Below is a small trained network, with its code and all its weights. Each question gives an input and a target symbol and asks what happens when units are switched off, that is, made to give their printed mean instead of their output.

import numpy as np


def w(rows, s, z=0):
    codes = np.array(rows[::2]) - 128.0
    scale = np.full(codes.shape[1], s)
    scale[-1] = z or s
    return codes * scale


def softmax(a):
    e = np.exp(a - a.max(-1, keepdims=True))
    return e / e.sum(-1, keepdims=True)


def log_softmax(a):
    a = a - a.max(-1, keepdims=True)
    return a - np.log(np.exp(a).sum(-1, keepdims=True))


def net(x, mask):
    ids = ['αβγδεηθλμξπστφψω'.index(c) for c in x.split()]
    T = len(ids)
    res = E[ids] + P[:T]
    u = 0
    for l in range(3):
        r = res
        for j in range(3):
            rows = slice(3 * j, 3 * j + 3)
            q, k, v = (r @ M[l][rows].T for M in (Q, K, V))
            z = softmax(np.where(np.tri(T) > 0, q @ k.T / 3**0.5, -1e9)) @ v
            o = O[l][rows]
            res = res + np.where(mask[u + j], z, o[:, -1]) @ o[:, :-1]
        u += 3
    return log_softmax(res[-1] @ U[:, :-1].T + U[:, -1])


Q, K, V, O = {}, {}, {}, {}
E = w([
[112,163,153,178,152,46,151,110,40],'α',
[115,182,102,95,35,175,191,147,162],'β',
[59,160,207,165,88,90,120,116,164],'γ',
[178,143,88,35,179,48,128,197,127],'δ',
[138,51,142,49,163,102,167,83,107],'ε',
[189,213,195,201,151,99,138,133,107],'η',
[146,15,184,99,196,180,89,136,185],'θ',
[149,134,7,132,138,241,138,102,122],'λ',
[160,196,169,158,85,117,200,219,99],'μ',
[147,160,78,21,155,77,148,110,150],'ξ',
[135,179,147,215,130,118,104,218,180],'π',
[157,103,139,74,204,123,87,85,171],'σ',
[147,47,138,67,161,88,150,182,132],'τ',
[99,97,132,230,171,142,106,179,103],'φ',
[225,79,115,86,204,164,126,206,116],'ψ',
[115,133,159,126,95,247,159,103,163],'ω',
],0.017)
P = w([
[126,149,136,84,25,138,69,101,31],'0',
[79,210,181,56,174,155,86,152,133],'1',
[69,188,142,100,183,135,121,142,150],'2',
[59,165,118,124,202,121,155,131,172],'3',
[59,150,101,147,219,100,181,120,196],'4',
[71,133,93,174,233,83,203,110,227],'5',
[77,76,64,211,255,85,234,78,200],'6',
],0.009)
Q[0] = w([
[143,108,144,125,98,137,87,147,111],'L0H1',
[111,136,155,124,167,106,151,125,118],'L0H1',
[102,49,142,68,118,118,100,156,145],'L0H1',
[155,67,190,52,134,61,110,95,83],'L0H2',
[112,223,133,126,95,129,122,68,59],'L0H2',
[181,63,123,174,2,137,12,150,60],'L0H2',
[160,102,136,100,109,107,95,119,136],'L0H3',
[121,135,100,114,172,123,173,144,154],'L0H3',
[158,86,86,125,116,104,133,109,142],'L0H3',
],0.0078)
K[0] = w([
[146,175,136,106,133,154,101,126,108],'L0H1',
[125,105,136,172,121,131,165,87,111],'L0H1',
[202,110,155,114,73,113,83,139,94],'L0H1',
[171,74,144,43,69,124,49,180,141],'L0H2',
[62,125,108,130,130,176,121,174,118],'L0H2',
[164,174,188,114,68,152,2,140,49],'L0H2',
[83,129,102,147,147,132,121,126,112],'L0H3',
[132,126,134,124,155,106,158,140,157],'L0H3',
[94,140,112,157,155,146,133,113,128],'L0H3',
],0.0082)
V[0] = w([
[165,142,56,68,79,93,85,113,111],'L0H1',
[189,72,127,173,2,115,74,113,166],'L0H1',
[139,187,89,154,147,149,146,141,92],'L0H1',
[57,154,133,132,152,118,134,95,93],'L0H2',
[125,130,133,137,111,239,142,146,125],'L0H2',
[133,178,211,140,92,53,98,120,100],'L0H2',
[130,103,125,116,146,112,141,152,191],'L0H3',
[218,122,186,111,65,114,115,108,106],'L0H3',
[168,85,119,219,78,144,62,110,68],'L0H3',
],0.0069)
O[0] = w([
[75,160,109,113,255,250,133,151,119,80],'L0H1',
[51,112,3,84,160,98,47,144,77,1],'L0H1',
[152,63,162,143,106,215,117,99,130,136],'L0H1',
[92,102,119,161,186,147,183,174,137,157],'L0H2',
[87,78,204,155,13,94,125,139,81,82],'L0H2',
[79,123,61,116,224,164,153,89,108,78],'L0H2',
[172,153,167,144,89,110,194,90,142,156],'L0H3',
[80,171,181,138,103,155,5,114,70,88],'L0H3',
[80,170,125,66,181,177,101,154,69,16],'L0H3',
],0.0059,0.0046)
Q[1] = w([
[150,100,146,93,165,122,128,177,148],'L1H1',
[146,92,155,111,140,116,182,88,158],'L1H1',
[146,123,160,145,115,106,137,153,132],'L1H1',
[155,99,181,11,180,130,142,175,161],'L1H2',
[95,133,94,173,82,206,223,97,110],'L1H2',
[106,132,174,94,99,84,131,72,104],'L1H2',
[81,128,118,245,100,116,122,89,109],'L1H3',
[136,187,171,133,178,164,129,144,146],'L1H3',
[109,166,65,186,99,177,167,98,111],'L1H3',
],0.011)
K[1] = w([
[145,105,122,100,157,117,140,128,164],'L1H1',
[167,100,109,151,125,99,147,104,145],'L1H1',
[106,103,108,142,141,136,127,134,152],'L1H1',
[98,149,57,137,135,165,37,96,2],'L1H2',
[151,94,123,184,150,63,158,105,178],'L1H2',
[139,111,98,151,132,153,99,190,126],'L1H2',
[194,121,123,151,121,115,221,124,201],'L1H3',
[158,147,118,79,141,151,143,151,121],'L1H3',
[147,108,171,146,168,72,178,154,186],'L1H3',
],0.012)
V[1] = w([
[140,157,132,111,87,103,143,99,77],'L1H1',
[134,65,86,115,132,150,95,99,89],'L1H1',
[95,98,155,142,148,143,104,108,157],'L1H1',
[116,139,157,110,117,108,140,9,100],'L1H2',
[116,168,103,121,110,129,89,135,165],'L1H2',
[191,139,151,135,113,122,176,173,65],'L1H2',
[154,187,161,133,95,130,135,88,117],'L1H3',
[107,182,136,149,91,153,143,139,163],'L1H3',
[148,112,178,184,146,143,100,61,122],'L1H3',
],0.012)
O[1] = w([
[72,85,164,182,158,203,107,186,195,23],'L1H1',
[144,230,127,57,149,108,130,200,253,3],'L1H1',
[191,170,47,140,106,77,215,189,90,152],'L1H1',
[152,151,73,154,227,144,253,235,156,75],'L1H2',
[206,113,113,101,185,118,127,104,42,117],'L1H2',
[94,111,95,145,133,135,34,103,213,150],'L1H2',
[85,69,23,138,105,143,84,199,87,91],'L1H3',
[106,91,49,183,199,148,134,114,32,100],'L1H3',
[126,206,3,75,30,92,142,142,145,107],'L1H3',
],0.0069,0.0051)
Q[2] = w([
[175,124,141,129,115,101,89,100,121],'L2H1',
[166,109,105,129,105,165,141,121,164],'L2H1',
[45,153,130,245,79,179,133,110,107],'L2H1',
[153,115,137,67,122,121,146,158,169],'L2H2',
[126,134,58,99,161,189,150,80,97],'L2H2',
[111,194,141,154,51,135,138,88,138],'L2H2',
[161,155,132,112,161,142,198,142,124],'L2H3',
[146,33,108,20,148,99,121,122,155],'L2H3',
[119,103,138,73,111,157,105,112,141],'L2H3',
],0.012)
K[2] = w([
[107,170,169,128,108,95,109,164,165],'L2H1',
[131,53,144,75,118,140,154,117,159],'L2H1',
[228,30,75,249,84,74,204,47,196],'L2H1',
[85,182,115,74,190,90,77,153,113],'L2H2',
[45,255,165,162,144,111,78,161,74],'L2H2',
[209,44,131,183,141,29,137,134,182],'L2H2',
[135,52,119,24,178,75,175,105,160],'L2H3',
[98,106,151,102,139,100,59,247,82],'L2H3',
[76,214,187,89,139,116,63,196,88],'L2H3',
],0.0082)
V[2] = w([
[176,106,210,120,164,103,189,118,82],'L2H1',
[152,173,117,186,221,148,111,126,58],'L2H1',
[184,165,148,118,37,98,99,135,94],'L2H1',
[179,167,144,208,124,148,84,173,121],'L2H2',
[187,162,113,149,122,208,136,100,132],'L2H2',
[5,158,155,201,128,75,165,109,96],'L2H2',
[134,72,123,52,84,204,142,129,147],'L2H3',
[150,125,92,129,132,95,136,86,154],'L2H3',
[91,125,172,174,63,167,167,163,91],'L2H3',
],0.011)
O[2] = w([
[169,49,87,45,104,98,140,117,199,156],'L2H1',
[162,111,92,166,44,163,100,109,140,229],'L2H1',
[86,159,133,65,110,101,106,168,111,196],'L2H1',
[61,98,161,51,166,31,210,141,105,91],'L2H2',
[59,94,107,156,141,86,113,82,180,45],'L2H2',
[143,117,178,105,123,119,98,244,110,98],'L2H2',
[137,118,98,186,84,81,53,152,144,5],'L2H3',
[87,162,151,118,109,154,98,126,117,73],'L2H3',
[232,169,115,161,162,100,132,78,123,127],'L2H3',
],0.011,0.0029)
U = w([
[122,172,147,166,30,166,130,172,197,115],'α',
[99,65,173,141,192,194,91,109,62,138],'β',
[184,129,49,74,134,142,152,173,94,109],'γ',
[78,51,158,124,71,168,84,107,122,96],'δ',
[141,174,110,140,231,185,185,186,182,110],'ε',
[49,124,98,116,37,130,166,161,119,145],'η',
[130,219,153,77,117,56,183,185,118,68],'θ',
[73,133,144,144,149,115,148,68,98,2],'λ',
[180,168,26,133,192,58,93,165,110,193],'μ',
[161,92,62,138,142,159,76,104,102,161],'ξ',
[127,87,132,70,70,130,101,89,1,152],'π',
[141,184,1,79,87,104,158,113,102,157],'σ',
[143,76,181,84,200,92,87,143,178,130],'τ',
[197,207,184,114,100,180,110,70,109,117],'φ',
[83,139,122,163,104,65,70,130,146,189],'ψ',
[75,141,79,122,186,141,172,147,70,190],'ω',
],0.0078,0.0043)

Each question gives the input, a string of symbols that net reads in full, and the target symbol t.
The units are the heads (3 rows each of Q, K, V and O). Each row of codes is followed by its name. A weight is (code - 128) times the scale printed after its matrix; where a second scale follows, it is the last column's (O and U).
mask holds one flag per head, layer by layer. A switched-off head (its flag False) gives its mean, the last column of its rows in O, instead of its output. The means were averaged over made-up inputs and are rounded, as every weight is.
A unit's drop is (log p(t) with every unit on - log p(t) with that unit switched off) / (log p(t) with every unit on - log p(t) with every unit switched off).
The circuit of an input: a set's keep is (log p(t) with only the set's units on - log p(t) with every unit switched off) / (log p(t) with every unit on - log p(t) with every unit switched off). Starting from all 9 units, units are removed one at a time, each time the one whose removal leaves the highest keep (on an exact tie, the one counted first), for as long as the keep stays at least 0.8.
circuit, biggest first: the units of the circuit, biggest drop first
most important unit: the unit with the biggest drop
which heads matter: for each layer, one digit per head in row order, 1 if its drop is at least 0.15 and else 0, layers parted by /
drop of u: that unit's drop, to one decimal
input τ ψ ω π, target μ: which heads matter -> 010 / 001 / 001
input ω τ φ γ π, target γ: most important unit -> L2H1
input ε φ φ, target θ: which heads matter -> 100 / 100 / 010
input α φ σ, target α: which heads matter -> 010 / 010 / 101
input α π τ φ, target φ: circuit, biggest first -> (L2H2, L1H3, L0H3)
input τ π ω, target π: which heads matter -> 000 / 011 / 000
input γ τ ξ δ τ, target γ: circuit, biggest first -> (L1H2, L2H1, L0H1)
input ε θ ω ε μ, target α: circuit, biggest first -> (L2H2, L2H3)
input α σ α ε π, target α: which heads matter -> 000 / 010 / 111
input θ μ φ τ τ τ, target θ: circuit, biggest first -> (L2H1, L1H3, L0H3)
input τ λ φ φ α, target θ: circuit, biggest first -> (L2H2, L0H1)
input μ φ ε φ, target α: which heads matter -> 001 / 010 / 011
input π φ ξ σ ψ μ η, target β: circuit, biggest first -> (L1H2, L1H3, L1H1, L2H3)
input γ τ σ, target γ: most important unit -> L1H2
input φ τ γ α α θ τ, target φ: which heads matter -> 001 / 010 / 010
input ω σ τ, target ω: which heads matter -> 010 / 111 / 100
input τ τ π φ, target π: circuit, biggest first -> (L1H2, L0H1, L2H2, L1H1)
input σ σ β φ α ω α, target μ: circuit, biggest first -> (L2H3, L1H3, L2H2)
input β π τ τ τ, target β: which heads matter -> 000 / 101 / 100
input ξ θ τ σ ε α β, target ε: which heads matter -> 100 / 110 / 100
input τ π ε τ τ τ, target τ: circuit, biggest first -> (L1H3, L0H1)
input ε η τ φ, target φ: most important unit -> L2H3
input α α ω, target ε: which heads matter -> 000 / 010 / 100
input ε θ φ τ α, target φ: which heads matter -> 000 / 010 / 011
input τ θ ξ γ ε, target τ: which heads matter -> 100 / 001 / 100
input τ α η ψ β ω π, target μ: which heads matter -> 010 / 001 / 011
input σ μ τ, target σ: which heads matter -> 000 / 010 / 010
input φ τ τ φ ε π ψ, target φ: most important unit -> L0H3
input δ α φ σ ε φ, target α: drop of L2H2 -> 0.4
input δ μ φ σ τ, target δ: drop of L1H2 -> 0.1
